Below are the code and all the weights of a small trained network. Each question names an input and a class and asks about switching units off, where a switched-off unit gives its printed mean instead of its output.

import numpy as np


def w(rows, s, z=0):
    codes = np.array(rows[::2]) - 128.0
    scale = np.full(codes.shape[1], s)
    scale[-1] = z or s
    return codes * scale


def norm(h):
    return h / np.sqrt((h * h).mean(-1, keepdims=True) + 1e-5)


def f(y):
    return np.maximum(y, 0)


def log_softmax(a):
    a = a - a.max(-1, keepdims=True)
    return a - np.log(np.exp(a).sum(-1, keepdims=True))


def net(x, mask):
    res = np.array(x, float).reshape(1, 6) / 4 @ E
    u = 0
    for l in range(3):
        y = f(norm(res) @ A[l][:, :-1].T + A[l][:, -1])
        res = res + np.where(mask[u : u + 9], y, B[l][:, -1]) @ B[l][:, :-1]
        u += 9
    return log_softmax(norm(res)[-1] @ U[:, :-1].T + U[:, -1])


A, B = {}, {}
E = w([
[142,175,156,155,86,152,33,157],'x0',
[40,77,148,170,154,213,122,101],'x1',
[101,254,165,124,164,137,163,75],'x2',
[232,159,103,191,102,221,188,134],'x3',
[181,105,195,232,217,58,116,123],'x4',
[169,148,47,64,253,169,57,128],'x5',
],0.0082)
A[0] = w([
[147,79,133,127,166,116,198,104,136],'0.n1',
[169,115,123,167,106,192,155,116,45],'0.n2',
[72,95,147,175,162,223,119,126,28],'0.n3',
[178,2,108,136,111,148,102,172,35],'0.n4',
[199,152,79,189,119,195,170,115,3],'0.n5',
[165,121,122,157,192,136,102,109,144],'0.n6',
[149,158,175,161,111,182,43,182,53],'0.n7',
[116,199,162,140,158,158,146,73,97],'0.n8',
[112,100,84,109,175,131,222,154,50],'0.n9',
],0.014,0.008)
B[0] = w([
[142,184,153,177,68,127,27,79,253],'0.n1',
[55,91,170,78,139,90,109,140,196],'0.n2',
[191,20,30,81,89,8,188,63,216],'0.n3',
[32,250,66,180,143,104,177,193,252],'0.n4',
[54,117,205,13,180,60,79,170,217],'0.n5',
[174,65,122,174,167,147,115,138,250],'0.n6',
[132,201,141,152,73,119,43,27,225],'0.n7',
[64,170,44,185,145,104,186,165,231],'0.n8',
[126,213,140,134,60,137,9,50,200],'0.n9',
],0.011,0.0051)
A[1] = w([
[254,200,145,74,109,81,157,232,74],'1.n1',
[126,141,76,116,54,164,139,130,16],'1.n2',
[93,143,187,131,50,114,190,106,104],'1.n3',
[240,204,107,105,111,91,107,157,73],'1.n4',
[123,95,222,204,35,156,255,133,73],'1.n5',
[170,131,42,72,214,222,121,106,42],'1.n6',
[89,156,84,64,98,174,176,156,29],'1.n7',
[103,132,94,18,53,255,145,99,103],'1.n8',
[121,144,87,50,81,196,162,175,1],'1.n9',
],0.0099,0.0049)
B[1] = w([
[86,78,105,97,88,69,197,113,205],'1.n1',
[120,158,141,191,138,98,133,101,162],'1.n2',
[184,118,37,77,196,163,44,153,253],'1.n3',
[106,100,123,102,44,130,176,92,224],'1.n4',
[207,121,91,91,118,208,85,190,207],'1.n5',
[184,107,88,110,95,204,51,212,186],'1.n6',
[136,104,147,206,171,142,173,134,179],'1.n7',
[169,101,232,251,104,61,124,140,212],'1.n8',
[149,145,175,165,163,107,131,159,160],'1.n9',
],0.011,0.0049)
A[2] = w([
[136,244,84,119,204,158,207,74,41],'2.n1',
[174,119,130,102,131,229,84,192,133],'2.n2',
[36,8,157,115,206,70,65,142,210],'2.n3',
[204,128,162,93,140,142,221,172,4],'2.n4',
[58,192,144,110,179,52,131,182,177],'2.n5',
[105,153,151,106,47,126,111,196,220],'2.n6',
[213,68,241,239,157,95,140,180,21],'2.n7',
[175,82,147,56,90,71,254,71,44],'2.n8',
[83,151,199,61,144,108,47,91,218],'2.n9',
],0.008,0.003)
B[2] = w([
[12,149,81,149,83,192,93,232,156],'2.n1',
[215,88,160,95,136,86,130,182,176],'2.n2',
[141,155,200,55,78,133,222,150,255],'2.n3',
[147,111,132,84,127,83,108,179,134],'2.n4',
[96,97,157,132,113,206,149,192,236],'2.n5',
[91,92,117,148,254,151,84,92,228],'2.n6',
[145,166,195,166,179,187,209,86,183],'2.n7',
[149,99,128,121,92,67,175,104,159],'2.n8',
[107,76,179,83,141,212,118,92,233],'2.n9',
],0.0098,0.0068)
U = w([
[39,181,49,196,119,118,158,237,153],'0',
[105,94,226,47,143,125,155,155,186],'1',
[125,183,142,160,51,119,20,7,148],'2',
[196,136,204,255,144,106,190,123,139],'3',
[224,94,86,105,130,138,76,198,127],'4',
[132,68,51,118,35,50,206,62,162],'5',
[137,168,108,116,97,159,157,94,3],'6',
],0.014,0.0055)

Each question gives the input, the list of numbers given to net, and the class t.
The units are the neurons (one row each of A and B). Each row of codes is followed by its name. A weight is (code - 128) times the scale printed after its matrix; where a second scale follows, it is the last column's (A, B and U).
mask holds one flag per neuron, layer by layer. A switched-off neuron (its flag False) gives its mean, the last column of its row in B, instead of its output. The means were averaged over made-up inputs and are rounded, as every weight is.
A unit's drop is (log p(t) with every unit on - log p(t) with that unit switched off) / (log p(t) with every unit on - log p(t) with every unit switched off).
The circuit of an input: a set's keep is (log p(t) with only the set's units on - log p(t) with every unit switched off) / (log p(t) with every unit on - log p(t) with every unit switched off). Starting from the 12 units with the biggest drops (on a tie, the unit counted first), units are removed one at a time, each time the one whose removal leaves the highest keep (on an exact tie, the one counted first), for as long as the keep stays at least 0.8.
circuit, biggest first: the units of the circuit, biggest drop first
unit that matters most: the unit with the biggest drop
k most important neurons: the k neurons with the biggest drops, biggest first
k most important neurons of layer l: the k neurons of layer l with the biggest drops, biggest first
input [1,-5,-3,1,2,0], class 5: 4 most important neurons : [1.n1, 0.n8, 1.n4, 2.n8]
input [-2,-2,2,7,3,-7], class 1: unit that matters most : 0.n5
input [-1,7,-5,-5,-1,-7], class 4: circuit, biggest first : [1.n5, 1.n3, 0.n5]
input [7,3,1,3,-8,-6], class 3: circuit, biggest first : [1.n8, 0.n1]
input [7,4,3,-1,7,-5], class 2: 2 most important neurons : [0.n7, 1.n8]
input [0,-2,8,-8,4,1], class 0: 3 most important neurons of layer 0 : [0.n8, 0.n5, 0.n2]
input [-4,-4,1,7,-8,-4], class 3: 2 most important neurons of layer 1 : [1.n8, 1.n7]
input [0,-2,-5,-3,7,1], class 3: 3 most important neurons of layer 0 : [0.n6, 0.n8, 0.n5]
input [-1,-8,0,7,-5,6], class 5: 2 most important neurons of layer 1 : [1.n1, 1.n4]
input [4,0,3,-5,1,3], class 1: 4 most important neurons of layer 0 : [0.n4, 0.n1, 0.n9, 0.n6]
input [3,8,0,-4,-3,-8], class 4: 2 most important neurons : [1.n5, 1.n3]
input [3,-7,3,8,2,5], class 1: 2 most important neurons : [0.n5, 0.n3]
input [4,-1,-3,-1,4,-1], class 2: 2 most important neurons : [0.n7, 0.n8]
input [8,1,8,6,-7,-4], class 0: circuit, biggest first : [0.n8]
input [-7,-2,6,-6,-8,2], class 3: 2 most important neurons of layer 0 : [0.n4, 0.n5]
input [3,-8,-7,6,3,5], class 5: 4 most important neurons : [1.n1, 1.n4, 0.n8, 2.n8]
input [6,1,3,1,2,-8], class 4: circuit, biggest first : [1.n5, 1.n3]
input [-5,8,6,-7,3,8], class 4: 2 most important neurons of layer 0 : [0.n4, 0.n5]
input [-4,-7,-3,0,5,1], class 5: 2 most important neurons : [1.n4, 1.n1]
input [3,-4,-2,-1,-8,-5], class 3: unit that matters most : 1.n8
input [-2,-7,-6,-8,-8,5], class 1: 2 most important neurons : [0.n3, 0.n8]
input [1,3,-1,6,-8,-2], class 3: 4 most important neurons : [1.n8, 2.n7, 1.n7, 1.n9]
